Below is a small trained network, with its code and all its weights. Each question gives an input and a target symbol and asks what happens when units are switched off, that is, made to give their printed mean instead of their output.

import numpy as np


def w(rows, s, z=0):
    codes = np.array(rows[::2]) - 128.0
    scale = np.full(codes.shape[1], s)
    scale[-1] = z or s
    return codes * scale


def f(y):
    return y / 2 * (1 + np.tanh(0.7978845608 * (y + 0.044715 * y**3)))


def softmax(a):
    e = np.exp(a - a.max(-1, keepdims=True))
    return e / e.sum(-1, keepdims=True)


def log_softmax(a):
    a = a - a.max(-1, keepdims=True)
    return a - np.log(np.exp(a).sum(-1, keepdims=True))


def net(x, mask):
    ids = ['αγξσφψ'.index(c) for c in x.split()]
    T = len(ids)
    res = E[ids] + P[:T]
    r = res
    for j in range(2):
        rows = slice(2 * j, 2 * j + 2)
        q, k, v = (r @ M[0][rows].T for M in (Q, K, V))
        z = softmax(np.where(np.tri(T) > 0, q @ k.T / 2**0.5, -1e9)) @ v
        o = O[0][rows]
        res = res + np.where(mask[j], z, o[:, -1]) @ o[:, :-1]
    y = f(res @ A[0][:, :-1].T + A[0][:, -1])
    res = res + np.where(mask[2:6], y, B[0][:, -1]) @ B[0][:, :-1]
    return log_softmax(res[-1] @ U[:, :-1].T + U[:, -1])


Q, K, V, O, A, B = {}, {}, {}, {}, {}, {}
E = w([
[179,99,92,112,63],'α',
[52,121,74,143,201],'γ',
[85,35,218,164,166],'ξ',
[92,106,222,105,241],'σ',
[53,139,43,169,75],'φ',
[251,122,28,105,221],'ψ',
],0.016)
P = w([
[152,168,168,7,18],'0',
[61,68,69,106,110],'1',
[40,65,65,129,202],'2',
[108,100,91,131,109],'3',
[73,120,59,140,130],'4',
[96,161,79,181,118],'5',
[131,79,191,97,129],'6',
[89,104,123,124,147],'7',
[62,207,4,147,203],'8',
[116,150,89,159,107],'9',
[105,153,105,159,122],'10',
[130,144,119,168,88],'11',
[79,86,253,186,157],'12',
[138,238,18,172,83],'13',
],0.0047)
Q[0] = w([
[124,92,80,230,162],'head 1',
[255,109,42,75,225],'head 1',
[115,227,250,69,97],'head 2',
[118,27,76,192,149],'head 2',
],0.0049)
K[0] = w([
[112,90,181,234,120],'head 1',
[112,43,254,47,185],'head 1',
[78,100,208,145,72],'head 2',
[171,172,86,185,217],'head 2',
],0.008)
V[0] = w([
[136,1,244,136,146],'head 1',
[125,109,140,44,81],'head 1',
[194,143,149,50,173],'head 2',
[112,185,177,113,165],'head 2',
],0.0098)
O[0] = w([
[125,84,254,127,144,254],'head 1',
[151,248,196,36,130,126],'head 1',
[243,82,79,179,237,174],'head 2',
[168,86,50,38,187,85],'head 2',
],0.0091,0.0083)
A[0] = w([
[205,110,45,207,188,13],'neuron 1',
[201,128,179,134,2,2],'neuron 2',
[76,70,239,98,212,51],'neuron 3',
[111,52,42,253,117,35],'neuron 4',
],0.0044,0.0028)
B[0] = w([
[3,162,155,235,173,158],'neuron 1',
[3,226,99,138,212,130],'neuron 2',
[147,172,63,84,78,254],'neuron 3',
[254,56,205,160,121,152],'neuron 4',
],0.0059,0.0081)
U = w([
[185,232,117,105,128,100],'α',
[119,66,137,110,151,5],'γ',
[101,167,77,110,192,42],'ξ',
[64,143,254,217,122,38],'σ',
[231,75,99,171,183,178],'φ',
[45,119,72,187,84,173],'ψ',
],0.0072,0.0023)

Each question gives the input, a string of symbols that net reads in full, and the target symbol t.
The units are the heads (2 rows each of Q, K, V and O) and the neurons (one row each of A and B). Each row of codes is followed by its name. A weight is (code - 128) times the scale printed after its matrix; where a second scale follows, it is the last column's (O, A, B and U).
mask holds one flag per unit, heads first, then neurons. A switched-off unit (its flag False) gives its mean, the last column of its rows in O or B, instead of its output. The means were averaged over made-up inputs and are rounded, as every weight is.
A unit's drop is (log p(t) with every unit on - log p(t) with that unit switched off) / (log p(t) with every unit on - log p(t) with every unit switched off).
The circuit of an input: a set's keep is (log p(t) with only the set's units on - log p(t) with every unit switched off) / (log p(t) with every unit on - log p(t) with every unit switched off). Starting from all 6 units, units are removed one at a time, each time the one whose removal leaves the highest keep (on an exact tie, the one counted first), for as long as the keep stays at least 0.8.
units of the circuit, in order: the units of the circuit, biggest drop first
which heads matter: for each layer, one digit per head in row order, 1 if its drop is at least 0.15 and else 0, layers parted by /
drop when u is switched off: that unit's drop, to one decimal
input α α α, target α: units of the circuit, in order : (head 1)
input ψ ξ ψ ξ ξ, target φ: which heads matter : 01
input σ σ σ, target φ: which heads matter : 01
input α σ σ σ ξ, target γ: which heads matter : 01
input γ φ α, target ψ: units of the circuit, in order : (head 2; head 1)
input ξ σ ξ γ ξ ξ σ ξ ψ α ξ, target φ: units of the circuit, in order : (head 1; head 2; neuron 1)
input ξ α σ ψ φ, target φ: units of the circuit, in order : (neuron 4; head 2)
input σ σ ξ, target γ: which heads matter : 11
input ξ γ α ξ ξ φ σ ψ ξ ξ φ ξ α α, target σ: units of the circuit, in order : (head 1; head 2)
input σ ξ σ ψ γ, target φ: drop when head 2 is switched off : 0.8
input ψ ξ φ, target φ: drop when neuron 1 is switched off : -0.1
input ψ ψ ξ ξ ξ φ ψ γ, target φ: drop when neuron 1 is switched off : -0.1
